Below are the code and all the weights of a small trained network. Each question names an input and a class and asks about switching units off, where a switched-off unit gives its printed mean instead of its output.

import numpy as np


def w(rows, s, z=0):
    codes = np.array(rows[::2]) - 128.0
    scale = np.full(codes.shape[1], s)
    scale[-1] = z or s
    return codes * scale


def norm(h):
    return h / np.sqrt((h * h).mean(-1, keepdims=True) + 1e-5)


def f(y):
    return np.maximum(y, 0)


def log_softmax(a):
    a = a - a.max(-1, keepdims=True)
    return a - np.log(np.exp(a).sum(-1, keepdims=True))


def net(x, mask):
    res = np.array(x, float).reshape(1, 8) / 4 @ E
    u = 0
    for l in range(3):
        y = f(norm(res) @ A[l][:, :-1].T + A[l][:, -1])
        res = res + np.where(mask[u : u + 10], y, B[l][:, -1]) @ B[l][:, :-1]
        u += 10
    return log_softmax(norm(res)[-1] @ U[:, :-1].T + U[:, -1])


A, B = {}, {}
E = w([
[93,191,45,206,150,108,211,53,177,145],'x0',
[128,142,157,145,123,119,131,134,146,124],'x1',
[202,90,68,215,141,131,67,216,206,208],'x2',
[154,149,195,145,174,148,190,125,99,242],'x3',
[118,141,138,129,126,123,127,146,137,125],'x4',
[52,111,115,157,2,51,90,126,103,239],'x5',
[129,133,141,135,125,124,129,131,138,128],'x6',
[114,131,130,243,185,85,89,141,30,108],'x7',
],0.0081)
A[0] = w([
[188,123,191,142,205,137,175,144,79,224,72],'0.n0',
[149,100,80,178,116,152,75,139,129,180,34],'0.n1',
[156,141,104,58,73,180,130,153,228,166,31],'0.n2',
[204,112,48,137,171,136,168,216,151,135,46],'0.n3',
[162,144,99,148,2,66,84,176,155,208,84],'0.n4',
[165,150,78,177,115,122,153,142,200,132,32],'0.n5',
[178,124,118,148,211,198,165,178,224,54,45],'0.n6',
[141,98,80,174,74,102,35,119,218,6,23],'0.n7',
[159,108,78,146,90,102,86,202,192,200,3],'0.n8',
[132,165,158,130,145,169,184,149,122,242,42],'0.n9',
],0.0079,0.005)
B[0] = w([
[174,224,74,48,89,86,91,137,157,59,220],'0.n0',
[101,153,233,105,133,108,80,113,140,92,181],'0.n1',
[102,155,44,189,47,233,225,255,47,125,203],'0.n2',
[116,164,213,155,165,194,36,66,160,74,197],'0.n3',
[110,32,82,96,154,72,170,163,101,130,253],'0.n4',
[77,110,175,120,155,177,129,46,195,141,180],'0.n5',
[133,93,151,101,219,86,184,126,131,64,234],'0.n6',
[218,242,56,3,77,82,54,119,100,121,220],'0.n7',
[83,147,178,145,107,193,13,8,157,179,210],'0.n8',
[189,173,24,32,38,46,82,68,171,123,192],'0.n9',
],0.0077,0.0059)
A[1] = w([
[182,90,72,167,80,122,107,167,156,218,112],'1.n0',
[131,165,92,213,169,109,105,202,62,128,96],'1.n1',
[128,143,68,143,166,105,120,101,158,112,1],'1.n2',
[169,57,132,121,234,139,153,157,129,115,11],'1.n3',
[186,57,184,59,113,172,112,241,123,157,104],'1.n4',
[134,152,146,113,203,66,16,148,100,139,125],'1.n5',
[206,91,127,213,114,180,55,180,185,148,65],'1.n6',
[58,120,42,137,169,130,177,108,183,139,95],'1.n7',
[125,186,66,98,127,134,161,151,195,161,72],'1.n8',
[196,170,188,132,181,149,161,147,106,255,116],'1.n9',
],0.0096,0.0058)
B[1] = w([
[140,163,201,120,239,103,124,133,146,92,198],'1.n0',
[199,104,130,127,123,249,216,173,86,164,165],'1.n1',
[234,153,167,142,47,129,131,97,149,175,157],'1.n2',
[196,70,194,17,145,135,212,153,178,2,156],'1.n3',
[188,88,156,193,40,106,187,40,98,84,214],'1.n4',
[138,121,89,163,51,182,174,99,127,150,254],'1.n5',
[57,133,188,47,171,226,72,73,148,160,172],'1.n6',
[156,127,176,178,99,118,181,83,159,149,188],'1.n7',
[156,149,151,127,53,180,138,124,74,124,191],'1.n8',
[172,227,86,89,62,80,23,143,82,144,144],'1.n9',
],0.0095,0.0068)
A[2] = w([
[38,40,83,176,77,88,142,173,101,242,46],'2.n0',
[37,144,194,87,120,112,167,81,67,144,1],'2.n1',
[175,34,141,157,141,97,186,103,187,165,88],'2.n2',
[88,126,96,96,108,25,127,152,139,192,46],'2.n3',
[190,146,43,86,111,96,133,166,116,144,225],'2.n4',
[149,122,155,234,70,142,163,108,127,115,208],'2.n5',
[126,152,161,202,171,176,96,130,104,105,8],'2.n6',
[153,70,135,84,91,244,170,99,115,110,193],'2.n7',
[56,144,113,76,106,125,123,101,65,81,64],'2.n8',
[55,65,139,102,95,50,133,163,117,149,136],'2.n9',
],0.011,0.0035)
B[2] = w([
[173,113,130,1,215,121,237,244,143,2,166],'2.n0',
[66,137,123,109,243,158,9,109,210,161,171],'2.n1',
[32,94,123,166,105,137,153,97,91,23,151],'2.n2',
[222,111,50,90,214,191,149,104,117,55,155],'2.n3',
[133,166,14,176,56,75,111,175,41,99,188],'2.n4',
[23,46,123,242,63,109,162,131,122,168,201],'2.n5',
[35,100,132,179,183,96,132,187,106,177,140],'2.n6',
[74,78,110,206,131,104,128,171,144,236,249],'2.n7',
[149,201,176,123,131,148,13,152,152,220,181],'2.n8',
[207,121,196,102,194,196,234,149,119,41,162],'2.n9',
],0.0087,0.013)
U = w([
[238,249,47,42,56,99,53,128,90,119,106],'0',
[205,82,171,50,248,96,218,184,142,37,77],'1',
[76,140,233,111,218,180,6,73,205,203,83],'2',
[111,94,149,188,85,101,175,102,103,135,252],'3',
[89,123,94,185,110,174,215,229,85,192,48],'4',
],0.011,0.0039)

Each question gives the input, the list of numbers given to net, and the class t.
The units are the neurons (one row each of A and B). Each row of codes is followed by its name. A weight is (code - 128) times the scale printed after its matrix; where a second scale follows, it is the last column's (A, B and U).
mask holds one flag per neuron, layer by layer. A switched-off neuron (its flag False) gives its mean, the last column of its row in B, instead of its output. The means were averaged over made-up inputs and are rounded, as every weight is.
A unit's drop is (log p(t) with every unit on - log p(t) with that unit switched off) / (log p(t) with every unit on - log p(t) with every unit switched off).
The circuit of an input: a set's keep is (log p(t) with only the set's units on - log p(t) with every unit switched off) / (log p(t) with every unit on - log p(t) with every unit switched off). Starting from the 12 units with the biggest drops (on a tie, the unit counted first), units are removed one at a time, each time the one whose removal leaves the highest keep (on an exact tie, the one counted first), for as long as the keep stays at least 0.8.
units of the circuit, in order: the units of the circuit, biggest drop first
k most important neurons: the k neurons with the biggest drops, biggest first
top k neurons in layer l: the k neurons of layer l with the biggest drops, biggest first
input [1,-1,6,7,4,-5,-5,-6], class 0: 2 most important neurons => (0.n9; 0.n0)
input [3,0,-8,-6,-1,6,0,-8], class 2: top 2 neurons in layer 1 => (1.n5; 1.n4)
input [2,7,-6,-2,-5,4,-1,5], class 2: units of the circuit, in order => (2.n1)
input [-5,-6,8,3,-2,2,4,7], class 2: top 2 neurons in layer 1 => (1.n6; 1.n0)
input [4,0,-7,4,-8,1,-5,-6], class 2: 3 most important neurons => (2.n1; 1.n5; 1.n4)
input [-6,2,1,2,-6,-1,3,-2], class 3: 2 most important neurons => (1.n4; 0.n7)
input [-2,-7,-5,6,1,-4,6,-8], class 4: 4 most important neurons => (2.n7; 0.n2; 0.n7; 1.n4)
input [7,-8,-7,-6,4,3,-2,6], class 2: units of the circuit, in order => (2.n1; 2.n8)
input [-8,2,4,-4,2,3,-8,-3], class 3: top 2 neurons in layer 1 => (1.n4; 1.n0)
input [8,-2,8,-3,2,2,3,-6], class 2: top 2 neurons in layer 0 => (0.n8; 0.n3)
input [7,5,5,5,-5,-8,-8,6], class 1: 3 most important neurons => (0.n6; 1.n3; 1.n4)
input [-7,3,7,8,-5,1,0,-3], class 0: 3 most important neurons => (0.n0; 1.n9; 0.n9)
input [7,-3,-2,-4,4,7,-2,-7], class 1: top 3 neurons in layer 2 => (2.n0; 2.n9; 2.n3)
input [-6,5,-4,0,8,-4,-5,-8], class 4: units of the circuit, in order => (2.n7)
input [-2,-4,-1,-8,-2,7,-4,1], class 0: 3 most important neurons => (0.n7; 2.n4; 2.n8)
input [7,1,-7,7,-4,7,2,0], class 0: top 2 neurons in layer 0 => (0.n9; 0.n3)
input [0,2,5,-5,-1,6,4,-3], class 1: top 3 neurons in layer 0 => (0.n4; 0.n0; 0.n9)
input [4,0,0,6,3,8,-6,-4], class 1: top 2 neurons in layer 0 => (0.n4; 0.n7)
input [-8,4,2,7,4,8,-1,3], class 1: top 2 neurons in layer 2 => (2.n0; 2.n9)
input [0,-4,0,1,4,-3,-1,1], class 1: units of the circuit, in order => (0.n6)
input [-6,7,-8,8,7,-1,-6,-4], class 0: top 3 neurons in layer 1 => (1.n9; 1.n6; 1.n0)
input [-7,-7,-8,5,-7,1,-1,-7], class 2: top 3 neurons in layer 2 => (2.n1; 2.n8; 2.n4)
input [-5,-4,4,-2,6,0,3,-5], class 3: 2 most important neurons => (1.n4; 0.n4)
input [7,4,4,-1,4,7,6,6], class 1: 2 most important neurons => (2.n0; 0.n4)
input [2,2,-3,-2,7,0,0,8], class 4: top 2 neurons in layer 1 => (1.n1; 1.n4)
